Below is a small trained network, with its code and all its weights. Each question gives an input and a target symbol and asks what happens when units are switched off, that is, made to give their printed mean instead of their output.

import numpy as np


def w(rows, s, z=0):
    codes = np.array(rows[::2]) - 128.0
    scale = np.full(codes.shape[1], s)
    scale[-1] = z or s
    return codes * scale


def f(y):
    return np.maximum(y, 0)


def softmax(a):
    e = np.exp(a - a.max(-1, keepdims=True))
    return e / e.sum(-1, keepdims=True)


def log_softmax(a):
    a = a - a.max(-1, keepdims=True)
    return a - np.log(np.exp(a).sum(-1, keepdims=True))


def net(x, mask):
    ids = ['ΔΩβμπτ'.index(c) for c in x.split()]
    T = len(ids)
    res = E[ids] + P[:T]
    q, k, v = (res @ M[0].T for M in (Q, K, V))
    z = softmax(np.where(np.tri(T) > 0, q @ k.T / 4**0.5, -1e9)) @ v
    res = res + np.where(mask[0], z, O[0][:, -1]) @ O[0][:, :-1]
    y = f(res @ A[0][:, :-1].T + A[0][:, -1])
    res = res + np.where(mask[1:13], y, B[0][:, -1]) @ B[0][:, :-1]
    return log_softmax(res[-1] @ U[:, :-1].T + U[:, -1])


Q, K, V, O, A, B = {}, {}, {}, {}, {}, {}
E = w([
[88,178,155,132,219,180,151,162,101],'Δ',
[167,45,94,141,159,245,145,106,184],'Ω',
[86,67,157,58,110,155,158,162,75],'β',
[194,145,69,145,130,95,102,96,116],'μ',
[140,48,79,69,57,88,136,113,119],'π',
[154,219,89,159,221,140,132,117,155],'τ',
],0.012)
P = w([
[193,73,179,165,205,31,255,186,196],'0',
[175,77,60,88,187,176,167,125,131],'1',
[138,112,61,100,151,177,131,127,109],'2',
[126,130,69,105,134,173,112,123,91],'3',
[109,143,81,108,125,171,96,115,85],'4',
[104,139,106,113,127,156,89,101,77],'5',
[91,142,108,115,121,160,92,90,68],'6',
[83,135,118,117,123,154,81,84,63],'7',
[74,131,130,125,110,161,83,77,58],'8',
],0.0051)
Q[0] = w([
[59,155,224,127,139,130,159,198,121],'H1',
[81,131,163,124,160,188,172,175,129],'H1',
[128,2,101,35,97,212,175,123,126],'H1',
[165,109,81,129,217,220,175,95,164],'H1',
],0.0068)
K[0] = w([
[66,137,149,100,149,231,122,144,72],'H1',
[89,134,163,107,174,174,165,183,110],'H1',
[133,61,176,108,93,73,229,197,125],'H1',
[184,137,193,221,216,61,250,219,253],'H1',
],0.0069)
V[0] = w([
[132,239,122,210,225,172,129,138,145],'H1',
[199,178,78,166,172,92,93,71,119],'H1',
[24,127,204,66,171,222,192,255,63],'H1',
[129,119,109,87,99,70,94,123,25],'H1',
],0.005)
O[0] = w([
[56,26,90,153,54,66,21,163,47,166],'H1',
[75,64,93,34,161,122,107,152,91,247],'H1',
[160,207,86,255,7,77,149,77,77,103],'H1',
[56,221,99,34,182,163,176,63,85,155],'H1',
],0.0048,0.0015)
A[0] = w([
[212,115,90,210,76,150,96,79,193,134],'N1',
[139,115,76,107,142,111,129,84,74,252],'N2',
[101,96,187,110,178,202,155,222,137,121],'N3',
[185,153,83,146,77,6,149,113,157,146],'N4',
[69,53,126,89,60,96,118,191,90,126],'N5',
[112,80,89,172,171,137,35,167,97,155],'N6',
[128,51,113,68,198,148,88,147,212,154],'N7',
[93,25,129,117,48,158,124,188,134,125],'N8',
[174,139,132,95,122,194,193,55,158,144],'N9',
[148,220,141,133,200,178,179,157,151,125],'N10',
[132,153,98,130,99,120,133,63,72,208],'N11',
[199,122,131,214,115,171,148,139,254,91],'N12',
],0.0049,0.0029)
B[0] = w([
[238,129,136,143,164,1,142,222,250,146],'N1',
[102,154,79,133,120,123,157,123,95,255],'N2',
[204,175,105,22,212,62,181,208,165,152],'N3',
[197,229,35,20,238,68,234,218,157,146],'N4',
[222,219,57,45,225,62,202,223,223,155],'N5',
[79,122,81,151,92,142,139,101,66,199],'N6',
[67,94,135,144,88,174,92,73,47,208],'N7',
[151,134,84,90,167,10,148,204,107,156],'N8',
[71,108,124,177,87,191,107,63,79,170],'N9',
[198,214,77,56,210,60,211,202,202,149],'N10',
[102,138,87,149,111,133,151,111,88,202],'N11',
[157,41,243,180,86,158,34,67,172,141],'N12',
],0.0066,0.0051)
U = w([
[134,106,133,150,77,99,106,155,147,18],'Δ',
[147,86,187,133,119,120,88,150,139,112],'Ω',
[149,140,150,160,102,149,119,88,169,44],'β',
[22,113,118,158,50,209,113,26,51,241],'μ',
[142,137,167,113,143,178,119,122,159,2],'π',
[206,183,90,65,226,33,183,254,155,174],'τ',
],0.009,0.0028)

Each question gives the input, a string of symbols that net reads in full, and the target symbol t.
The units are the heads (4 rows each of Q, K, V and O) and the neurons (one row each of A and B). Each row of codes is followed by its name. A weight is (code - 128) times the scale printed after its matrix; where a second scale follows, it is the last column's (O, A, B and U).
mask holds one flag per unit, heads first, then neurons. A switched-off unit (its flag False) gives its mean, the last column of its rows in O or B, instead of its output. The means were averaged over made-up inputs and are rounded, as every weight is.
A unit's drop is (log p(t) with every unit on - log p(t) with that unit switched off) / (log p(t) with every unit on - log p(t) with every unit switched off).
The circuit of an input: a set's keep is (log p(t) with only the set's units on - log p(t) with every unit switched off) / (log p(t) with every unit on - log p(t) with every unit switched off). Starting from the 12 units with the biggest drops (on a tie, the unit counted first), units are removed one at a time, each time the one whose removal leaves the highest keep (on an exact tie, the one counted first), for as long as the keep stays at least 0.8.
circuit, biggest first: the units of the circuit, biggest drop first
most important unit: the unit with the biggest drop
k most important neurons: the k neurons with the biggest drops, biggest first
drop when u is switched off: that unit's drop, to one decimal
input β β Δ Δ Ω, target β: 2 most important neurons	N1, N12
input β β Ω, target β: 2 most important neurons	N12, N1
input π Ω π Δ π β μ, target τ: most important unit	N10
input Δ τ μ π Ω, target Δ: circuit, biggest first	H1, N1
input τ τ β Ω Ω, target τ: circuit, biggest first	H1, N8, N5
input μ Ω τ π, target τ: 3 most important neurons	N5, N8, N6
input μ τ μ, target μ: 2 most important neurons	N7, N6
input β Ω μ β μ β μ Δ, target τ: 3 most important neurons	N10, N7, N9
input π Δ Δ β, target τ: 2 most important neurons	N5, N7
input τ μ β, target τ: 3 most important neurons	N5, N7, N8
input Ω π μ Ω, target Ω: 2 most important neurons	N1, N12
input τ μ μ μ τ Ω μ Ω, target τ: drop when H1 is switched off	1.4
input τ μ β τ τ, target μ: drop when H1 is switched off	2.2
input Δ β π β μ Δ π Ω, target Δ: drop when N1 is switched off	0.9
